Below are the code and all the weights of a small trained network. Each question names an input and a class and asks about switching units off, where a switched-off unit gives its printed mean instead of its output.

import numpy as np


def w(rows, s, z=0):
    codes = np.array(rows[::2]) - 128.0
    scale = np.full(codes.shape[1], s)
    scale[-1] = z or s
    return codes * scale


def f(y):
    return np.maximum(y, 0)


def log_softmax(a):
    a = a - a.max(-1, keepdims=True)
    return a - np.log(np.exp(a).sum(-1, keepdims=True))


def net(x, mask):
    res = np.array(x, float).reshape(1, 2) / 4 @ E
    y = f(res @ A[0][:, :-1].T + A[0][:, -1])
    res = res + np.where(mask, y, B[0][:, -1]) @ B[0][:, :-1]
    return log_softmax(res[-1] @ U[:, :-1].T + U[:, -1])


A, B = {}, {}
E = w([
[253,65,177],'x0',
[213,178,3],'x1',
],0.0077)
A[0] = w([
[190,98,159,205],'N1',
[209,86,149,95],'N2',
[81,143,86,100],'N3',
[76,121,64,108],'N4',
[83,93,252,180],'N5',
[86,50,175,62],'N6',
[128,146,133,124],'N7',
[105,144,118,97],'N8',
[139,156,101,106],'N9',
[152,160,107,220],'N10',
[153,140,80,209],'N11',
[105,171,120,94],'N12',
[98,151,110,103],'N13',
[111,85,181,136],'N14',
[156,104,20,73],'N15',
[164,152,161,247],'N16',
[95,122,93,109],'N17',
[96,166,99,103],'N18',
[159,158,89,80],'N19',
[101,139,109,99],'N20',
[216,187,85,71],'N21',
[167,57,172,107],'N22',
[97,120,138,95],'N23',
[84,170,97,188],'N24',
[189,70,137,75],'N25',
[136,156,152,254],'N26',
[232,94,130,111],'N27',
[51,142,85,119],'N28',
[148,178,63,83],'N29',
[75,155,88,115],'N30',
],0.017,0.0091)
B[0] = w([
[92,84,131,208],'N1',
[146,71,184,183],'N2',
[150,89,165,160],'N3',
[160,80,160,165],'N4',
[71,190,116,251],'N5',
[123,230,213,175],'N6',
[156,116,125,131],'N7',
[200,87,228,139],'N8',
[149,173,141,146],'N9',
[22,148,81,186],'N10',
[38,165,99,190],'N11',
[186,90,194,146],'N12',
[187,96,153,148],'N13',
[82,190,129,184],'N14',
[125,205,178,173],'N15',
[81,86,68,202],'N16',
[117,85,191,147],'N17',
[111,96,189,157],'N18',
[143,218,203,152],'N19',
[199,72,202,142],'N20',
[102,192,195,180],'N21',
[124,97,172,185],'N22',
[150,143,205,141],'N23',
[84,53,140,191],'N24',
[175,78,214,168],'N25',
[2,79,28,205],'N26',
[124,83,179,195],'N27',
[117,110,151,181],'N28',
[106,168,174,168],'N29',
[124,68,184,170],'N30',
],0.0087,0.015)
U = w([
[143,11,180,102],'0',
[109,234,146,95],'1',
[81,60,4,254],'2',
[194,143,102,99],'3',
[184,111,130,81],'4',
],0.018,0.0057)

Each question gives the input, the list of numbers given to net, and the class t.
The units are the neurons (one row each of A and B). Each row of codes is followed by its name. A weight is (code - 128) times the scale printed after its matrix; where a second scale follows, it is the last column's (A, B and U).
mask holds one flag per neuron, in row order. A switched-off neuron (its flag False) gives its mean, the last column of its row in B, instead of its output. The means were averaged over made-up inputs and are rounded, as every weight is.
A unit's drop is (log p(t) with every unit on - log p(t) with that unit switched off) / (log p(t) with every unit on - log p(t) with every unit switched off).
The circuit of an input: a set's keep is (log p(t) with only the set's units on - log p(t) with every unit switched off) / (log p(t) with every unit on - log p(t) with every unit switched off). Starting from the 12 units with the biggest drops (on a tie, the unit counted first), units are removed one at a time, each time the one whose removal leaves the highest keep (on an exact tie, the one counted first), for as long as the keep stays at least 0.8.
units of the circuit, in order: the units of the circuit, biggest drop first
top k neurons: the k neurons with the biggest drops, biggest first
drop of u: that unit's drop, to one decimal
input [-3,-4], class 1: units of the circuit, in order	(N5)
input [7,-8], class 1: top 3 neurons	(N5, N6, N14)
input [-5,5], class 0: top 2 neurons	(N5, N24)
input [2,3], class 2: top 2 neurons	(N6, N5)
input [3,4], class 1: top 4 neurons	(N21, N15, N24, N19)
input [-1,-3], class 2: top 2 neurons	(N21, N15)
input [-6,-8], class 1: top 2 neurons	(N5, N6)
input [3,-4], class 1: drop of N6	0.3
input [-3,2], class 2: drop of N25	0.2
input [5,-8], class 1: drop of N5	0.2
input [1,-3], class 2: drop of N19	0.1
